Below are the code and all the weights of a small trained network. Each question names an input and a target symbol and asks about switching units off, where a switched-off unit gives its printed mean instead of its output.

import numpy as np


def w(rows, s, z=0):
    codes = np.array(rows[::2]) - 128.0
    scale = np.full(codes.shape[1], s)
    scale[-1] = z or s
    return codes * scale


def norm(h):
    return h / np.sqrt((h * h).mean(-1, keepdims=True) + 1e-5)


def f(y):
    return np.maximum(y, 0)


def softmax(a):
    e = np.exp(a - a.max(-1, keepdims=True))
    return e / e.sum(-1, keepdims=True)


def log_softmax(a):
    a = a - a.max(-1, keepdims=True)
    return a - np.log(np.exp(a).sum(-1, keepdims=True))


def net(x, mask):
    ids = ['βγεζηθλξσφ'.index(c) for c in x.split()]
    T = len(ids)
    res = E[ids] + P[:T]
    r = norm(res)
    for j in range(2):
        rows = slice(3 * j, 3 * j + 3)
        q, k, v = (r @ M[0][rows].T for M in (Q, K, V))
        z = softmax(np.where(np.tri(T) > 0, q @ k.T / 3**0.5, -1e9)) @ v
        o = O[0][rows]
        res = res + np.where(mask[j], z, o[:, -1]) @ o[:, :-1]
    y = f(norm(res) @ A[0][:, :-1].T + A[0][:, -1])
    res = res + np.where(mask[2:10], y, B[0][:, -1]) @ B[0][:, :-1]
    return log_softmax(norm(res)[-1] @ U[:, :-1].T + U[:, -1])


Q, K, V, O, A, B = {}, {}, {}, {}, {}, {}
E = w([
[122,124,139,108,79,142],'β',
[180,167,119,124,129,168],'γ',
[145,120,135,31,214,81],'ε',
[2,96,56,82,133,104],'ζ',
[123,127,156,124,149,42],'η',
[125,158,152,87,162,26],'θ',
[91,153,181,163,175,96],'λ',
[115,49,127,51,106,167],'ξ',
[165,94,173,36,154,131],'σ',
[90,85,250,192,254,136],'φ',
],0.016)
P = w([
[156,181,104,102,103,86],'0',
[62,255,190,66,47,130],'1',
[152,152,99,153,122,112],'2',
[37,226,192,93,62,153],'3',
[145,128,105,155,130,132],'4',
[23,203,196,96,73,173],'5',
[120,105,112,162,143,154],'6',
[12,188,223,105,112,188],'7',
],0.0088)
Q[0] = w([
[145,134,60,207,97,82],'h1',
[98,60,135,192,92,102],'h1',
[131,62,64,120,141,117],'h1',
[29,143,215,81,141,117],'h2',
[5,153,137,70,99,140],'h2',
[141,136,70,162,176,112],'h2',
],0.02)
K[0] = w([
[151,171,104,154,68,8],'h1',
[95,41,156,184,32,65],'h1',
[68,86,55,37,141,70],'h1',
[43,30,198,114,184,105],'h2',
[10,58,84,131,131,200],'h2',
[135,197,85,115,152,69],'h2',
],0.015)
V[0] = w([
[130,215,86,117,169,229],'h1',
[93,123,103,217,153,147],'h1',
[41,44,45,93,171,138],'h1',
[62,105,55,136,142,150],'h2',
[54,86,152,119,147,3],'h2',
[84,52,163,146,39,116],'h2',
],0.012)
O[0] = w([
[240,161,133,203,2,68,161],'h1',
[171,201,113,64,125,140,51],'h1',
[165,240,222,223,204,11,106],'h1',
[45,72,42,101,126,165,128],'h2',
[245,126,28,145,143,244,254],'h2',
[104,69,87,36,2,174,178],'h2',
],0.0072,0.0051)
A[0] = w([
[177,75,9,163,187,56,43],'n1',
[103,146,170,132,186,169,74],'n2',
[197,134,60,172,180,181,64],'n3',
[133,232,149,80,100,192,184],'n4',
[33,124,35,142,185,122,174],'n5',
[92,236,73,137,99,71,164],'n6',
[49,157,80,78,115,196,253],'n7',
[32,188,108,136,52,169,62],'n8',
],0.012,0.0031)
B[0] = w([
[181,179,120,51,17,202,173],'n1',
[146,175,87,63,74,171,187],'n2',
[59,90,138,177,140,10,220],'n3',
[142,82,148,185,68,211,211],'n4',
[175,37,129,178,91,199,179],'n5',
[94,185,160,93,163,227,156],'n6',
[75,228,122,123,200,62,255],'n7',
[197,74,116,56,134,42,198],'n8',
],0.013,0.009)
U = w([
[200,77,187,59,177,132,41],'β',
[185,89,74,129,23,114,169],'γ',
[237,175,114,123,170,67,110],'ε',
[103,97,1,95,209,158,139],'ζ',
[20,148,72,233,106,84,116],'η',
[117,147,146,190,248,112,251],'θ',
[80,210,208,187,72,75,38],'λ',
[41,144,136,25,137,48,109],'ξ',
[51,12,179,145,118,149,128],'σ',
[97,179,140,117,130,239,184],'φ',
],0.0085,0.0023)

Each question gives the input, a string of symbols that net reads in full, and the target symbol t.
The units are the heads (3 rows each of Q, K, V and O) and the neurons (one row each of A and B). Each row of codes is followed by its name. A weight is (code - 128) times the scale printed after its matrix; where a second scale follows, it is the last column's (O, A, B and U).
mask holds one flag per unit, heads first, then neurons. A switched-off unit (its flag False) gives its mean, the last column of its rows in O or B, instead of its output. The means were averaged over made-up inputs and are rounded, as every weight is.
A unit's drop is (log p(t) with every unit on - log p(t) with that unit switched off) / (log p(t) with every unit on - log p(t) with every unit switched off).
The circuit of an input: a set's keep is (log p(t) with only the set's units on - log p(t) with every unit switched off) / (log p(t) with every unit on - log p(t) with every unit switched off). Starting from all 10 units, units are removed one at a time, each time the one whose removal leaves the highest keep (on an exact tie, the one counted first), for as long as the keep stays at least 0.8.
circuit, biggest first: the units of the circuit, biggest drop first
most important unit: the unit with the biggest drop
top k neurons: the k neurons with the biggest drops, biggest first
heads that matter: for each layer, one digit per head in row order, 1 if its drop is at least 0.15 and else 0, layers parted by /
input λ θ γ γ β ξ ε, target ε: circuit, biggest first : [n1; h1]
input ξ θ λ ξ ξ φ φ ε, target φ: heads that matter : 00
input β ε ξ ξ β ε ξ, target σ: top 2 neurons : [n7; n5]
input ξ ξ ζ λ, target ζ: circuit, biggest first : [h2; n7; n5]
input σ σ ε η σ θ θ η, target η: top 2 neurons : [n3; n8]
input θ ζ θ, target γ: top 3 neurons : [n1; n3; n5]
input ε σ β ε σ ζ ε ε, target ζ: most important unit : h2
input λ γ ξ, target σ: circuit, biggest first : [h2; h1; n7]
input λ ξ φ σ ε λ ζ ζ, target ζ: circuit, biggest first : [h2; n5; n7; n8]
input η ε ζ ε γ φ ε η, target φ: heads that matter : 01
input λ ε ζ θ ζ θ, target ζ: heads that matter : 01
input β η ξ γ, target γ: heads that matter : 10
input ξ φ φ β, target φ: circuit, biggest first : [n4; n7; n3]
input η ξ σ λ θ γ γ, target λ: circuit, biggest first : [h2]
input β η ε σ ζ σ η ξ, target ξ: heads that matter : 01
input φ ξ ε λ ε, target ε: circuit, biggest first : [h2; n1; h1]
input φ φ β, target ξ: heads that matter : 01
input ξ ε φ ζ φ σ, target φ: heads that matter : 00
input ε ξ γ ξ φ λ, target φ: top 2 neurons : [n4; n6]
input ξ ξ β φ γ φ λ η, target φ: most important unit : n4
input γ λ η η σ λ, target γ: heads that matter : 01
input θ ξ ζ, target φ: heads that matter : 10
